[[153 140 127 135]
 [127 128 118 127]
 [120 123 137 125]]
->
[[153 140]
 [127 128]
 [120 123]]

[[129 133 143 112 120]
 [131 129 148 112 123]
 [105 145 132 121 115]]
->
[[129 133]
 [131 129]
 [105 145]]

[[148 136 127 110 106]
 [111 116 123 146 148]
 [120 121 120 146 147]
 [106 125 137 140 143]]
->
[[148 136]
 [111 116]
 [120 121]]

[[152 154 103 109 106]
 [155 152 103 111 107]
 [150 130 121 119 131]]
->
[[152 154]
 [155 152]
 [150 130]]

[[100 144 155  99]
 [119 119 137 125]
 [123 120 134 128]]
->
[[100 144]
 [119 119]
 [123 120]]

[[134 134 129 130 121]
 [146 146 117 118 123]
 [100 100 135 138 115]]
->
[[134 134]
 [146 146]
 [100 100]]

[[132 146 143]
 [111 153 125]
 [111 129 129]
 [116 153 126]
 [137 143 138]]
->
[[132 146]
 [111 153]
 [111 129]]

[[146 113]
 [110 151]
 [108 149]
 [152 105]]
->
[[146 113]
 [110 151]
 [108 149]]
---
[[141 138 105 110]
 [123 134 144 142]
 [121 126 153 145]]
->
[[134 144]
 [126 153]]

[[129 121 130 137]
 [114 115 106 143]
 [138 134 113 135]
 [144 129 110 136]]
->
[[115 106]
 [134 113]]

[[125 135 143 126 105]
 [126 122 140 145 139]
 [125 119 119 135 130]]
->
[[122 140]
 [119 119]]

[[101 133 133]
 [104 128 134]
 [129 149 107]
 [102 130 135]
 [100 127 134]]
->
[[128 134]
 [149 107]]

[[124 125 117 120 122]
 [119 111 151 136 124]
 [124 125 117 120 123]
 [125 127 115 119 123]]
->
[[111 151]
 [125 117]]

[[108 119 100 123 127]
 [105 123 107 142 132]
 [135 119 141 133 122]]
->
[[123 107]
 [119 141]]

[[127 129 112 108]
 [121 124 138 106]
 [129 124 107 113]]
->
[[124 138]
 [124 107]]

[[145 111 149 119]
 [111 106 132 125]
 [156 111 146 122]
 [117 139 127 109]]
->
[[106 132]
 [111 146]]
---
[[148 112 127 117 135 150]
 [114 128 111 131 106 114]
 [122 132 128 131 125 122]
 [138 109 110 118 115 140]
 [124 127 121 128 120 124]]
->
[[122 132 128 131 125 122]
 [148 112 127 117 135 150]
 [124 127 121 128 120 124]
 [114 128 111 131 106 114]
 [138 109 110 118 115 140]]

[[132 129 142 117]
 [156 111 127 133]
 [157 112 128 131]]
->
[[132 129 142 117]
 [157 112 128 131]
 [156 111 127 133]]

[[119 119 112 108 134 136 136 140 133 114]
 [126 117 126 120 133 143 123 151 124 143]
 [152 113 128 128 136 140 126 139 144 136]
 [154 123 121 126 130 145 115 127 143 137]]
->
[[152 113 128 128 136 140 126 139 144 136]
 [126 117 126 120 133 143 123 151 124 143]
 [154 123 121 126 130 145 115 127 143 137]
 [119 119 112 108 134 136 136 140 133 114]]

[[129 122 125 117 117 129 119 107 114 117 153 142 153]
 [134 124 133 116 122 133 107 120 126 132 116 117 135]
 [116 119 118 122 117 118 114 123 135 136 154 155 114]]
->
[[134 124 133 116 122 133 107 120 126 132 116 117 135]
 [129 122 125 117 117 129 119 107 114 117 153 142 153]
 [116 119 118 122 117 118 114 123 135 136 154 155 114]]

[[125 125 115 147 116]
 [124 125 110 154 123]
 [129 118 123 128 124]
 [125 132 130 132 115]]
->
[[125 132 130 132 115]
 [129 118 123 128 124]
 [125 125 115 147 116]
 [124 125 110 154 123]]

[[115 123 135 134 133 130 125 129 133 128 125 129 126]
 [135 111 129 121 127 129 134 132 144 125 122 125 133]
 [119 110 121 138 131 127 125 124 121 129 126 128 129]
 [120 140 115 133 134 130 126 133 124 133 129 128 127]
 [103 133 136 119 127 130 126 124 124 125 129 129 132]
 [131 114 127 127 132 128 126 127 112 127 131 131 130]]
->
[[103 133 136 119 127 130 126 124 124 125 129 129 132]
 [115 123 135 134 133 130 125 129 133 128 125 129 126]
 [135 111 129 121 127 129 134 132 144 125 122 125 133]
 [131 114 127 127 132 128 126 127 112 127 131 131 130]
 [119 110 121 138 131 127 125 124 121 129 126 128 129]
 [120 140 115 133 134 130 126 133 124 133 129 128 127]]

[[138 138 123 142]
 [116 106 126 134]
 [109 116 125 109]]
->
[[116 106 126 134]
 [109 116 125 109]
 [138 138 123 142]]

[[119 120 118 129 136 132]
 [122 137 115 120 146 132]
 [126 123 127 131 142 137]
 [122 118 119 129 141 129]
 [131 136 137 121 123 135]
 [123 130 126 128 136 137]
 [125 136 133 123 121 137]
 [131 123 129 132 153 141]
 [123 128 125 126 130 135]
 [120 139 106 116 156 133]]
->
[[131 136 137 121 123 135]
 [125 136 133 123 121 137]
 [131 123 129 132 153 141]
 [126 123 127 131 142 137]
 [123 130 126 128 136 137]
 [123 128 125 126 130 135]
 [122 118 119 129 141 129]
 [119 120 118 129 136 132]
 [122 137 115 120 146 132]
 [120 139 106 116 156 133]]

[[112 105 112 125]
 [148 145 125 108]
 [101 151 144 150]
 [105 143 151 150]
 [129 119 109 147]]
->
[[105 143 151 150]
 [101 151 144 150]
 [148 145 125 108]
 [112 105 112 125]
 [129 119 109 147]]
